Below are the code and all the weights of a small trained network. Each question names an input and a class and asks about switching units off, where a switched-off unit gives its printed mean instead of its output.

import numpy as np


def w(rows, s, z=0):
    codes = np.array(rows[::2]) - 128.0
    scale = np.full(codes.shape[1], s)
    scale[-1] = z or s
    return codes * scale


def f(y):
    return y / 2 * (1 + np.tanh(0.7978845608 * (y + 0.044715 * y**3)))


def log_softmax(a):
    a = a - a.max(-1, keepdims=True)
    return a - np.log(np.exp(a).sum(-1, keepdims=True))


def net(x, mask):
    res = np.array(x, float).reshape(1, 5) / 4 @ E
    y = f(res @ A[0][:, :-1].T + A[0][:, -1])
    res = res + np.where(mask, y, B[0][:, -1]) @ B[0][:, :-1]
    return log_softmax(res[-1] @ U[:, :-1].T + U[:, -1])


A, B = {}, {}
E = w([
[51,105,189],'x0',
[208,95,175],'x1',
[116,22,36],'x2',
[178,87,196],'x3',
[2,95,220],'x4',
],0.008)
A[0] = w([
[119,253,164,218],'N1',
[165,123,146,108],'N2',
[136,141,170,22],'N3',
[130,105,137,194],'N4',
[82,118,59,68],'N5',
[128,132,140,93],'N6',
[115,122,137,116],'N7',
[168,114,160,167],'N8',
[149,43,128,244],'N9',
[176,168,204,3],'N10',
[105,125,108,67],'N11',
[93,128,134,102],'N12',
[148,136,145,169],'N13',
],0.019,0.0049)
B[0] = w([
[126,34,23,251],'N1',
[44,95,183,156],'N2',
[132,166,177,142],'N3',
[157,87,133,153],'N4',
[111,224,203,176],'N5',
[156,149,127,126],'N6',
[149,135,113,133],'N7',
[176,127,193,177],'N8',
[113,134,46,220],'N9',
[147,216,254,192],'N10',
[112,174,129,133],'N11',
[191,143,85,146],'N12',
[64,115,168,154],'N13',
],0.017,0.013)
U = w([
[160,103,63,203],'0',
[224,3,136,197],'1',
[176,155,150,2],'2',
],0.011,0.0036)

Each question gives the input, the list of numbers given to net, and the class t.
The units are the neurons (one row each of A and B). Each row of codes is followed by its name. A weight is (code - 128) times the scale printed after its matrix; where a second scale follows, it is the last column's (A, B and U).
mask holds one flag per neuron, in row order. A switched-off neuron (its flag False) gives its mean, the last column of its row in B, instead of its output. The means were averaged over made-up inputs and are rounded, as every weight is.
A unit's drop is (log p(t) with every unit on - log p(t) with that unit switched off) / (log p(t) with every unit on - log p(t) with every unit switched off).
The circuit of an input: a set's keep is (log p(t) with only the set's units on - log p(t) with every unit switched off) / (log p(t) with every unit on - log p(t) with every unit switched off). Starting from the 12 units with the biggest drops (on a tie, the unit counted first), units are removed one at a time, each time the one whose removal leaves the highest keep (on an exact tie, the one counted first), for as long as the keep stays at least 0.8.
units of the circuit, in order: the units of the circuit, biggest drop first
top k neurons: the k neurons with the biggest drops, biggest first
drop when u is switched off: that unit's drop, to one decimal
input [8,-8,5,-5,5], class 2: units of the circuit, in order : N5
input [7,-3,5,5,5], class 0: top 2 neurons : N9, N8
input [-2,-1,-8,3,-6], class 1: top 2 neurons : N1, N5
input [-3,3,-6,-4,8], class 1: top 3 neurons : N1, N9, N5
input [-6,-5,-6,1,-5], class 1: units of the circuit, in order : N9, N1
input [-8,-1,-7,1,7], class 1: units of the circuit, in order : N1, N9
input [0,-6,3,-6,6], class 2: top 2 neurons : N5, N1
input [4,-6,1,-8,-6], class 2: top 2 neurons : N5, N9
input [7,-4,4,-2,-2], class 2: top 2 neurons : N1, N5
input [8,3,-1,5,-7], class 2: top 2 neurons : N1, N10
input [0,1,-5,-4,-3], class 1: top 3 neurons : N9, N1, N5
input [1,0,8,5,6], class 0: drop when N9 is switched off : 0.7
input [4,-4,7,6,3], class 0: drop when N9 is switched off : 0.3
input [-4,4,-8,0,5], class 1: units of the circuit, in order : N1
input [-1,-3,-5,3,6], class 1: drop when N9 is switched off : 0.4
